(in the rows, 128 means zero)
Each row of numbers stands for one object and depends on some of the facts below. Use the named rows to name the rest.

Named rows:
gruflis: [125 112 160  96 123 140  81 159 170 154 119 138 103  75 108 109 141 109
  96 134 171 114 151 134 120 171 169  81 101 129 154 149 135 154  89 170
 102 101 187 144 127  98 127]
tubogrek: [135 149 157 144 112 103  86 114 203 116 151  79 131  85 105 126 106  96
  86 116 126 109 144  91 128 163 124  83 119 148 111 157 108 144 125 190
  92 122 188  91  86 133 173]
klonu: [140 163 173 147 116 113  89 128 208 114 166  90 120  87  91 121 114  74
 104 129 136 114 139  90 112 152 139  81 116 144 122 136 118 127 130 188
  84 126 161 102 101 127 168]
betren: [143 159 163 133 123 112 109 103 182 108 171  76 136 102  90 112 129  91
 112 146 115 129 138  82 124 167 143  89 121 142 120 159  97 134 130 175
 104 119 171 117 134 132 158]
plugar: [128 143 170 143 126 111  89 113 220 111 159  91 123  77  93 129 125  85
 109 124 125 112 139  95 122 172 139  69 115 141 135 157 118 133 116 181
  95 122 164 127 100 121 157]
tutras: [154  73 150 107 103 135  88 162 148 162 123 149 105  91 108 119 132  98
 125 145 140 124 138 126 111 127 150  92  87 146 159 152 133 169 104 175
  98 101 181 127 121 101 130]
vuner: [166 134 161  93 105 130  92 152 184 153 140 136 139 111  96 123 121 108
  60 126 174 136 135 111 111 152 172  67 118 137 156 155 121 158 106 172
  96 102 184  95 114 107 129]
dalam: [156 158 173 136 115 108  93 117 213 107 163  93 126  90  93 133 116  85
  91 128 123 120 132  94 120 166 143  65 115 148 119 152 115 137 127 191
  98 117 164 103 103 120 154]
dovilum: [166  76 128  94  91 130  85 169 157 169 125 129  81  96 104 109 139 103
 119 152 138 143 128 106 124 104 140  69  97 134 131 140 137 171  96 176
  91  93 173 107 103  99 113]
nogok: [143 151 151 131 111 107  89 120 221 117 162  74 105  84  89 118 126  89
 101 132 122 130 131  77 129 152 132  53 124 136 107 145 121 134 113 186
  88 118 158 104  85 120 145]
plogo: [156  74 137 108  91 126  84 162 133 166 113 137 113  97 121 117 115 110
 104 135 142 119 144 123 118 120 135 104  89 152 138 155 121 182 111 182
  95 100 206  94 107 113 146]
susur: [156  74 136 109  91 125  84 162 133 167 112 137 114  97 123 117 115 112
 103 134 143 118 144 123 119 120 133 106  90 152 138 156 121 183 111 182
  96 100 209  93 106 113 148]
gaflama: [127 138 158 116 109 114  77 138 161 137 131 100 131  95 117 102 113 125
  71 109 151 106 168  94 106 156 138  80 107 157 103 156 118 161  99 189
  96  96 199  98 110 103 155]
kasom: [155 157 162 145 108 110 121 118 183 121 151 105 136  82  88 127 118 100
 107 123 116 103 136  82 119 178 135  80 136 144 108 158 119 125 133 193
  86 145 151 121  80  99 147]
kloskis: [149 156 164 143 111 109 110 117 192 118 156  98 132  83  89 125 117  95
 104 126 118 110 136  86 119 172 137  77 128 145 113 154 117 128 129 191
  88 136 156 115  88 109 151]
vemok: [142 157 164 137 117 110 100 109 196 111 167  83 129  93  90 118 123  89
 105 137 118 123 138  86 120 166 140  81 119 146 120 153 107 134 127 182
  97 122 167 112 116 127 158]
kobrim: [137 137 146  94  84 133  42 153 178 179 158 116 147  72  90 110 104  93
  31 172 132 122 138 136 110 191 181  73 127 120 151 146 124 161  99 207
  67 122 186 123 127 128 130]
klaba: [148 131 151  99 104 131  90 149 177 162 139 130 136 105  93 110 122 110
  69 130 171 134 144 108 107 149 168  78 122 137 160 151 120 152 100 171
  85 112 182 102 110 111 134]
dofu: [142 158 163 134 122 112 107 105 186 109 170  78 135 100  90 113 128  91
 110 144 116 128 137  83 123 166 142  86 121 143 120 157 100 135 129 177
 102 118 171 116 129 130 158]
rodir: [141 181 172  91 110 110 135 136 111 137 122 115 120  99 101  94 142 152
  60 100 189 103 182  97 104 194 162  78 132 134 126 127 113 134  74 200
 100 116 138 117  92  67 131]

Facts:
ω: belongs to class; σ: sits directly inside
bamafa ω a; betren ω a; bezal ω g; bistuval ω e; brilum ω b; brodral ω b
budis ω a; dalam ω a; daskeve ω a; dibram ω a; dofu ω a; dovilum ω b
drodrol ω a; duval ω d; fadrel ω a; faflok ω a; favu ω a; fefem ω f
fekir ω d; fevin ω d; fibrona ω d; fikli ω d; fledrustir ω b; flitrok ω a
flugozul ω g; fluram ω c; fudreflar ω a; fudrus ω a; gaflama ω g; gapi ω a
gobe ω d; groru ω f; gruflis ω f; kabril ω a; kasom ω a; kekul ω c
kibromo ω f; kifir ω e; kizi ω d; klaba ω d; klonu ω a; kloskis ω a
klosta ω a; klovan ω f; kobrim ω c; kudir ω a; mabuplo ω a; medi ω a
musken ω c; nasipe ω d; nogok ω a; piflun ω b; pigal ω c; plibre ω a
plivil ω c; plogo ω b; ploplil ω b; plugar ω a; pluzum ω b; popu ω f
pulol ω c; rigus ω e; rizol ω e; robik ω b; rodir ω e; roklel ω a
rukisko ω b; rura ω c; sadrun ω f; seflifla ω c; seso ω b; sitrel ω c
skabrom ω a; skesagel ω b; skoflodre ω d; skofo ω a; skube ω b; skunisu ω b
skuzesak ω a; steplak ω d; stiflor ω d; stutror ω b; susur ω b; tadun ω c
tafus ω e; taplo ω d; traflor ω b; treste ω c; tubogrek ω a; tutras ω b
tuzas ω b; vemok ω a; vipin ω a; viter ω b; vugrul ω c; vuner ω d
vutre ω g; zabru ω a; zekaskal ω b; zepom ω g; zuflal ω c; bamafa σ tutras
betren σ zuflal; bezal σ stutror; bistuval σ nasipe; brilum σ robik; brodral σ dalam; budis σ skesagel
daskeve σ flugozul; dibram σ vemok; dofu σ dibram; dovilum σ nogok; drodrol σ dalam; duval σ zekaskal
fadrel σ kekul; faflok σ nasipe; favu σ stiflor; fefem σ gobe; fekir σ kekul; fevin σ nasipe
fibrona σ flugozul; fikli σ duval; fledrustir σ vemok; flitrok σ bamafa; flugozul σ tutras; fluram σ stiflor
fudreflar σ vemok; fudrus σ rukisko; gaflama σ nasipe; gapi σ pigal; gobe σ dalam; groru σ fadrel
gruflis σ bamafa; kabril σ dalam; kasom σ fadrel; kibromo σ kudir; kifir σ zabru; kizi σ vemok
klaba σ pigal; klonu σ kudir; kloskis σ kekul; klosta σ robik; klovan σ fekir; kobrim σ stutror
mabuplo σ duval; medi σ nogok; musken σ gobe; nasipe σ zekaskal; nogok σ rukisko; piflun σ bamafa
plibre σ zabru; plivil σ robik; plogo σ duval; ploplil σ skuzesak; plugar σ tutras; pluzum σ kudir
popu σ pigal; pulol σ bamafa; rigus σ stiflor; rizol σ kudir; rodir σ fadrel; roklel σ kudir
rura σ roklel; sadrun σ rukisko; seflifla σ kekul; seso σ flugozul; sitrel σ kabril; skabrom σ tuzas
skesagel σ vemok; skoflodre σ nogok; skofo σ fekir; skube σ tutras; skunisu σ pigal; skuzesak σ zekaskal
steplak σ zuflal; stiflor σ tutras; stutror σ zabru; susur σ nasipe; tadun σ zuflal; tafus σ bamafa
taplo σ kabril; traflor σ gobe; treste σ dalam; tubogrek σ skuzesak; tuzas σ robik; vipin σ zekaskal
viter σ roklel; vugrul σ nogok; vuner σ dalam; vutre σ gobe; zepom σ zabru; zuflal σ vemok

Which object is each row?
No name comes twice in this set of rows, the named rows included.
[144 143 153  90 107 145  67 158 146 173 160  99 164  93  94 101 124  93
  66 178 148 123 132 109 127 183 175  91 138  95 138 158 107 163 122 180
  91 110 198 132 165 131 132]  tadun
[140 155 161 138 109 105  89 108 211 113 165  91 122  84  89 123 114  88
  89 135 111 123 140  98 113 168 143  73 114 157 126 148 114 132 116 195
  86 127 162 107  98 125 157]  zabru
[159  80 139 100  83 126  82 150 143 165 131 152 104  95 102 113 119 102
 100 158 119 137 142 136 100 128 158  94  82 167 159 143 130 169  96 191
  87 108 177 110 118 107 129]  stutror
[157 131 149 102 100 132 111 152 158 168 131 141 146 103  90 112 122 121
  75 125 167 123 143 102 108 159 165  84 136 135 151 157 123 146 108 175
  82 128 173 111  96  95 125]  fekir
[145 134 138  86  95 139  46 176 190 183 150  92 126  74  93 106 125  93
  55 164 157 128 123 101 136 165 162  48 143  83 119 144 131 162 101 188
  74 107 181 120 113 119 114]  vugrul
[167 152 185 101 113 121  86 144 180 119 145 120 127 104 106 121 122 110
  70 120 152 119 146 101 102 162 163  49  99 157 109 152 128 157 105 192
 111  82 174 104 132  84 128]  vutre
[148 128 142  86 103 133  85 166 158 161 125 124  94  89 105  98 135 114
  81 146 168 132 144 118 122 150 164  75 109 130 122 134 133 155  91 180
  92  99 182 111 117  99 120]  sadrun
[147 131 152  91 104 134  87 162 149 158 126 135 105  90 106 101 128 112
  79 145 166 125 149 127 114 158 170  89 104 139 132 137 130 153  98 184
  93 104 186 112 126 101 130]  popu
[148 134 148  93 113 134 106 138 152 157 148 117 149 121  92  98 135 115
  83 146 164 144 144  98 112 152 171  95 126 132 160 160 102 154 107 157
  99 107 190 111 145 120 134]  steplak
[146 138 160  98 106 139  84 175 149 160 128 135 102  92 105  99 125 100
  84 144 180 120 150 125 107 146 169  96 103 136 134 124 133 149 104 182
  88 106 183 107 129 107 139]  kibromo

Now the same objects, written a new way:
Some objects and their rows:
fikli: [136 148 107  97 126 122 127 156 124 107 121 109 126 117 125 136 133 122
 130 157 125  98 127 116 100 133 103 145 150 126 137 130 108 148 114 126
 111 142]
klaba: [131 132  93  94 133 154 179 133 166  89 134 121 117 120 131 133 108 120
 118 177 132 104 127 111 130 113 101 158 148 136 134 122 140 135 133 112
 115 146]
pulol: [149 163 122 114 161 122 104 142  91 124 138 112  94 127 150 146  93 150
 158 141 140 118 100 129 102 162 140 112 124 146 133 148 108 114 129 123
  99  92]
dalam: [145 103 112 143 134  91 129  98 125 135  99 160 150 126 120 120 154 136
 104 146 146 114 155 127 142 146 121  77 111 127 114 115 146 115 139 136
 189 135]
budis: [111  96  99 124 151 113 143 122 119 132 142 129 143 141 124  99 121 129
 125 125 115 143 162 133 138 146 135 108 109 108 126 130 106 126 116 109
 126 139]
taplo: [143 132 119  93 137 115 128 134 143  68 121 110 156 113 125 155 142 202
 131 176 130 121 137 117 171 145  70 154 118 123  52  86 195 169 115 136
  99 117]
kobrim: [129 124 109 119 132 169 125 156 127  90 141 164  88 154 133 160  95 158
 128 108 133 100  86 123 124 161 114 134 145 136  79 106 152 102 124 129
 101 124]
susur: [102 141 157 144 104 122 114 150 141 141 130 137 135 101 121 146 155 116
 119 107 114 141 110 121 139 100 133 186 140 118 148 129 105 142 118 137
  87 133]
fevin: [132 142  98  90 125 127 130 156 125 105 117 105 125 107 132 141 134 119
 122 145 131 100 125 117  93 140 106 150 154 114 141 128 101 155 112 121
 102 144]
popu: [116 122 125 107 113 122 143  93 140 102 126 101  95 121 148 161 128 122
 154 162 144 158 155 108 195  87 127 195 165 148 126  96 141 151 149 121
  90 139]
fekir: [152 145 116 103 106 152 137 138 108 117 107 102 109 134 148 125 133 100
 116 137 137  98 134 133  94 117 116  96 139 143 120 117 195 134 137 150
 172 135]
plogo: [117 140 151 141 102 135 113 158 146 138 132 133 139 105 106 142 159 120
 126 115 107 143  97 117 144 111 120 182 140 138 139 127 117 149 118 133
  90 127]
faflok: [ 91 118  87 120 147 112 123 133 129 137 132 144 147 138 111 124 134 142
 125 110 150 115 157 117 122 137 128 121 133 116 137 143  95 154  95 115
 123 145]
roklel: [116 110 106 131 126 127 135 117 104 153 116 142 140 141 135 108 141 124
 106 118 154 105 158 135 126 128 130  57 116 138 131 128 161 135 127 128
 182 128]
kizi: [148 126 108  92 125 126 158 147 114  99 133 101 125 118 147 107 113 105
 130 162 112 119 124 125 107 139 115 125 131 121 127 119 119 134 131 117
  96 147]
zuflal: [153 112 100 102 108 117 152 146  74 141 133 149  92 118 185 131 118 115
  97 129 125 138 108 138 112 158 145  61 128 148 142  92 179  90 164 129
 104 124]
fledrustir: [129 124 169 146  99 127 141 136 131 136 151 119 134 104 138 116 129 114
 127 113  95 166 113 131 148 107 145 169 123 119 142 118 115 121 139 127
  90 127]
fadrel: [115 125 104 135 134 140 133 108 104 153 116 133 135 168 124 115 131 111
 113 112 151 116 166 135 121 118 132  61 118 136 122 128 187 136 127 143
 197 133]
bamafa: [125 129 110 142 112 132 119 109 122 153 111 139 147 141 144 105 124 168
 135 135 162  86 146 135 132 138 142  53 120 152 145 135 142 151 138  98
 188  97]
gobe: [182 126 120 120 117  97 139 105 126  99  90 133 124  89 133 128 153 106
 107 179 124  87 126 124 123 149 100 104 130 138 112 107 161 111 149 153
 170 138]

Rows to name:
No name comes twice in this set of rows, the named rows included.
[136 120 175 140  68 120 142 138 106 155 126 139 125 103 163 111 149 104
 111 117  91 154 111 144 140 102 152 112 124 136 150  96 164 124 163 134
 118 126]  skesagel
[149 142 106 104 125 141 140 142 121  98 132  91 118 118 124 122 118 102
 134 163 113 121 120 118 104 124 107 137 142 122 120 136 132 128 121 132
 125 138]  skoflodre
[ 98 117  96 119 126 103 118 128 103 157 106 159 144 124 121 132 167 133
  96 110 157  93 167 124 118 136 132  72 137 129 142 120 137 157 121 133
 166 133]  skuzesak
[144 149 183 155  80 142 112 121 137 155 107 134 131  98 153 134 146 143
 133 131 138 112  99 139 139  93 144 114 128 165 154 116 142 138 162 121
 152  97]  tutras

The same objects again, as new rows of numbers:
Some objects and their rows:
rodir: [155 124 111 122  73 121  93 163 127 141 184 144  99 166 118 140  88 164
  94 120 193 133 126 126 112  39  57 139 182 136]
traflor: [153 146  92  91 120  64  81 154 128 134 140 104 121 154 149 206 145 177
 106 125 150 145 152 167 111 100 117 128 154 139]
vemok: [177 142  81  90  47 101 159 151  93 111 125 142 110 115 129 154  74 183
 110 154 113 130 113 187 120  99 115 139 171 151]
drodrol: [184 165  83  98  78  94 147 161  83 139 151 115 117 148 115 153 111 190
 109 148 127 130 124 174 120  86 135 133 157 156]
seflifla: [120 131 113 103  95 135 132 118 122  95 191 135 146 146 136 164  98 206
  90 127 144 145 142 177 126  49 136 127 136 153]
vipin: [186 151  95  95  76 115 152 153  76 121 144 132 122 120  94 144 102 187
  97 134 111 133 120 160 132  90 130 118 146 128]
klaba: [161 141  96 120 100  83  69 149 141 134 130 141 114 166 132 189 104 149
 114 100 153 158 146 154 125 100 113 128 182 111]
kloskis: [188 137 110 104  74 121 148 146  69 123 172 121 124 143 120 156  82 175
 100 131 119 141 123 161 133  73 124 143 164 145]
piflun: [162 125  92  94 117  92 108 128 150 132 150 118 143 119 137 206 109 164
 117 115 149 148 144 155 137  90 113 109 168 140]
zabru: [183 161  89  91  70 122 158 155  97 134 149 130 123 132 132 154  99 182
  99 150  99 136 114 173 127  89 114 145 164 138]
rukisko: [133 137 104 109 113  83 110 159 141 134 131 125 119 128 168 213 123 152
  94 133 106 154 143 166 116  86  99 118 157 111]
susur: [152 130 106  84 115  91  86 144 121 111 134 126 130 120 120 194 131 171
  90 108 132 148 149 146 126 106 112 108 138 104]
pulol: [126 140  83  99 100 131 155 115 156 114 179 138 158 115 121 162  98 207
 108 135 152 136 132 182 135  56 144  99 146 169]
viter: [159 147 104  82 104  97  87 133 144 123 145 119 149 149 145 198 126 183
  93 113 125 148 166 160 128  99 105 139 181 122]
gapi: [184 154  93 102  69 111 155 151  84 126 154 124 129 138 108 150  91 185
 102 137 115 133 129 166 130  79 129 131 170 145]
gobe: [156 162  74 109 119  65  58 173 142 159 121 130  91 177 162 201 140 151
 123 127 165 154 121 167 105 114 109 136 154 126]
kabril: [182 171  74  91  84  97 148 170  89 148 142 117 105 143 138 159 121 185
 110 161 119 130 104 181 114  94 124 140 145 155]
dofu: [180 143  88  98  50  99 156 150  87 113 137 132 120 129 109 150  77 187
 108 144 120 129 127 178 125  89 126 134 176 152]
seso: [161 126  93  93 118  90 106 132 150 133 148 119 141 120 140 207 112 163
 116 117 144 150 145 157 135  91 111 113 168 137]
vutre: [176 136  48 111 123  59 126 173 121 157 127 111 122 200 103 104  71 159
 113 180 166 157 138 150 126 147  96 157 145 132]

Rows to name:
No name comes twice in this set of rows, the named rows included.
[195 144  69  95  85 126 178 140 117 150 158 128 132 102 119 160  82 171
 125 148 123 136  95 168 144  83 120 117 165 160]  bamafa
[169 134  84 118 113  90  81 143 157 146 136 142 121 147 129 197  97 140
 129 104 163 158 132 150 136  97 111 114 184 123]  fibrona
[151 143  90 109  76 113  98 174 136 139 149 159 100 136  85 122 112 175
  85 124 182 121 123 121 110  59  67 108 160 115]  bistuval
[132 135 111 122 109  74 110 161 136 131 138 122 126 136 150 209 120 156
  93 125 110 151 159 162 119  74 112 109 168 111]  dovilum
[150 133 100  79 122 100  92 146 128 116 127 134 121 113 141 198 134 165
  89 119 122 152 130 151 124 111  99 115 129  97]  zekaskal
[152 144  95  91 116  70  83 150 128 133 141 109 124 150 147 205 138 175
 106 123 147 147 153 164 114  98 114 127 157 137]  brodral
[158 140  93 102 116  97  67 160 136 126 113 157 102 133 124 184 124 141
 101 103 141 159 117 142 125 121 101 110 135  76]  nasipe
[172 155  97 117  69 103 167 165  87 134 150 126 120 133 116 155  92 173
  98 144  98 137 127 169 126  69 129 121 170 136]  fudrus
[161 138  97 111 109  89  66 155 133 127 123 150 111 148 118 184 114 149
 107  99 149 157 135 145 126 110 111 113 157  91]  fikli
[116 152  98  97  90 125 138 124 141 104 171 138 152 138 132 158 109 215
  91 136 134 138 144 184 123  60 141 119 142 150]  plivil
[107 133  85  87  61 110 143 124 146  80 139 156 131 116 146 162  85 212
 100 149 141 133 131 206 111  77 130 124 145 160]  zuflal
[163 155 100 128  70  99 173 170  89 136 147 127 118 134 118 155  93 170
  96 147  90 137 131 171 123  63 130 114 168 131]  medi
[117 154  97  93  88 128 139 123 143 104 171 138 153 139 133 157 110 217
  90 136 132 139 148 185 121  61 139 121 145 149]  kobrim
[135 146  70 114  96 124 130 128 173 133 172 158 141 137 104 141  80 185
 115 140 175 144 130 161 133  54 124 103 157 158]  gruflis

The same objects again, as new rows of numbers:
Known rows:
vutre: [ 44 205 132 137 118 134 158 117 133 126 109 143 122 153 141 117 140 152
  98 126 125 170 138 125 123 142]
kloskis: [147 140 138 149 130 148  97 141 137 175 132 139 150 160 102 132 142  92
 158  91 112 158 113 119 108 125]
roklel: [131 144 128 152 138 145 103 113 138 161 157 130 132 160  91 173 129 110
 155  83 136 161 101 118 112  87]
skesagel: [ 86 137 152 133 121 132 149 194 134 122 145 106  95 120 156 124 102 216
 104  87 136 135 132 145 205 144]
brodral: [ 83 169 152 115 126 131 131 197 145 107 114  99 102 125 176 113 119 213
 118 125 146 136 143 133 171 150]
fevin: [ 86 160 134 110  85 121 139 137 114 102 107 117 121 133 119 115 133 141
 134 135 129 112  99 134 140 150]
pluzum: [101 156 147 113 120 124 144 195 141 106 125 102  89 129 157 122 104 222
 144 107 157 136 144 143 162 133]
drodrol: [129 156 122 144 137 153  95 132 143 168 129 140 147 155 113 148 154  98
 133 120 123 158 110 107 109 122]
rodir: [111 165 148 139 124 144 142 124 123 157 111 146 140 162 101 116 135 114
 149  81  96 162 126 112 105 134]
tadun: [122  94 128  94  97 139 118  20 137 153 137 150 115 126 121 115 134 204
 102 108 102 137  91 164 137 154]
rizol: [111 171 123 132 127 141 154 111 126 146 122 153 119 161  93 144 134 132
 148  96 122 163 123 111 103 113]
rigus: [111 161 123 124 129 150 149 134 122 134 124 148 130 164  96 148 135 110
 126 104 105 151 132 128 104 161]
zuflal: [107  93 137 101 102 140 113   8 134 148 152 137 119 127 119 128 128 202
  91  91 102 140  81 163 155 144]
brilum: [101 156 151 112 121 126 141 204 139 110 120 102  96 128 159 115 111 217
 132 109 151 133 144 144 173 146]
gaflama: [ 67 207 126 125  86 125 144 138 115 131 131 153 125 158 116 117 126 151
 127 126 125 155 133 138 148 138]
medi: [161 147 130 137 155 144 107 141 135 178 114 138 140 163  77 142 170  99
 130 106 143 169 107 128 133 136]
stiflor: [ 71 125 147 120 117 132 156 127 118  79 121  94 118 138 120 140 123 131
 102 104 120 114 106 154 127 175]
kabril: [109 161 133 152 146 155  87 117 142 164 143 127 151 156 114 161 149  96
 119 108 121 162 101 105 126 110]
vemok: [132 128 123 162 132 152 112 128 132 181 160 144 142 151  94 159 137  99
 121  83 114 158 100 120 141 117]
fadrel: [131 136 157 157 136 149  88 130 134 172 144 125 158 162 102 140 133  86
 150  69 104 161 105 120 122 114]

Which object is each row?
No name comes twice in this set of rows, the named rows included.
[ 86 158 136 112  87 121 143 136 115 101 107 116 119 133 120 116 133 141
 133 132 128 113  99 134 138 150]  fikli
[101 155 146 113 121 122 147 193 143 104 127 102  85 129 156 124 103 226
 151 104 162 134 143 142 158 125]  viter
[146 148 141 143 161 146 101 130 131 173 127 126 145 163  73 155 165 100
 118  89 143 173  98 129 150 127]  nogok
[ 71 157 146 120  93 122 135 123 112  96 122 104 123 133 116 130 126 142
 122 116 128 116  90 135 156 140]  duval
[ 78 163 145  90 132 145 166 127 128  85  65  98 103 118 138 119 143 185
 128 120 110 126 112  95 137 150]  fefem
[100 145 148 107 123 132 138 218 138  97 127  99  99 132 160 122 106 205
 123 113 141 126 152 157 167 176]  skube
[ 86 138 139 120 109 124 163 122 124 101  98 113 110 132 120 116 134 144
 124 115 132 125 104 137 119 155]  klaba
[145 137 119 137 135 153 103 151 136 159 143 140 145 161  98 157 142  86
 137 110 116 147 120 132 106 149]  plugar
[109 147 149  84 135 137 178 142 118  90  62 100  97 124 103 117 145 186
 136 100 122 131 112 117 154 159]  sadrun
[131 143 130 151 139 146 100 119 137 163 157 131 136 160  92 168 133 106
 148  86 134 160 102 118 117  93]  kudir
[113 157 133 151 144 154  88 120 141 164 144 128 150 156 112 161 148  97
 122 106 120 159 101 107 126 111]  dalam
[146 167 116 134 109 145  79 152 128 172 146 148 152 159  94 146 145  97
 157 126 121 144 105 116 133 117]  faflok
[145 145 118 144 133 145 107 130 139 168 141 144 134 159  96 155 140 105
 159 102 133 158 111 118 102 107]  klonu

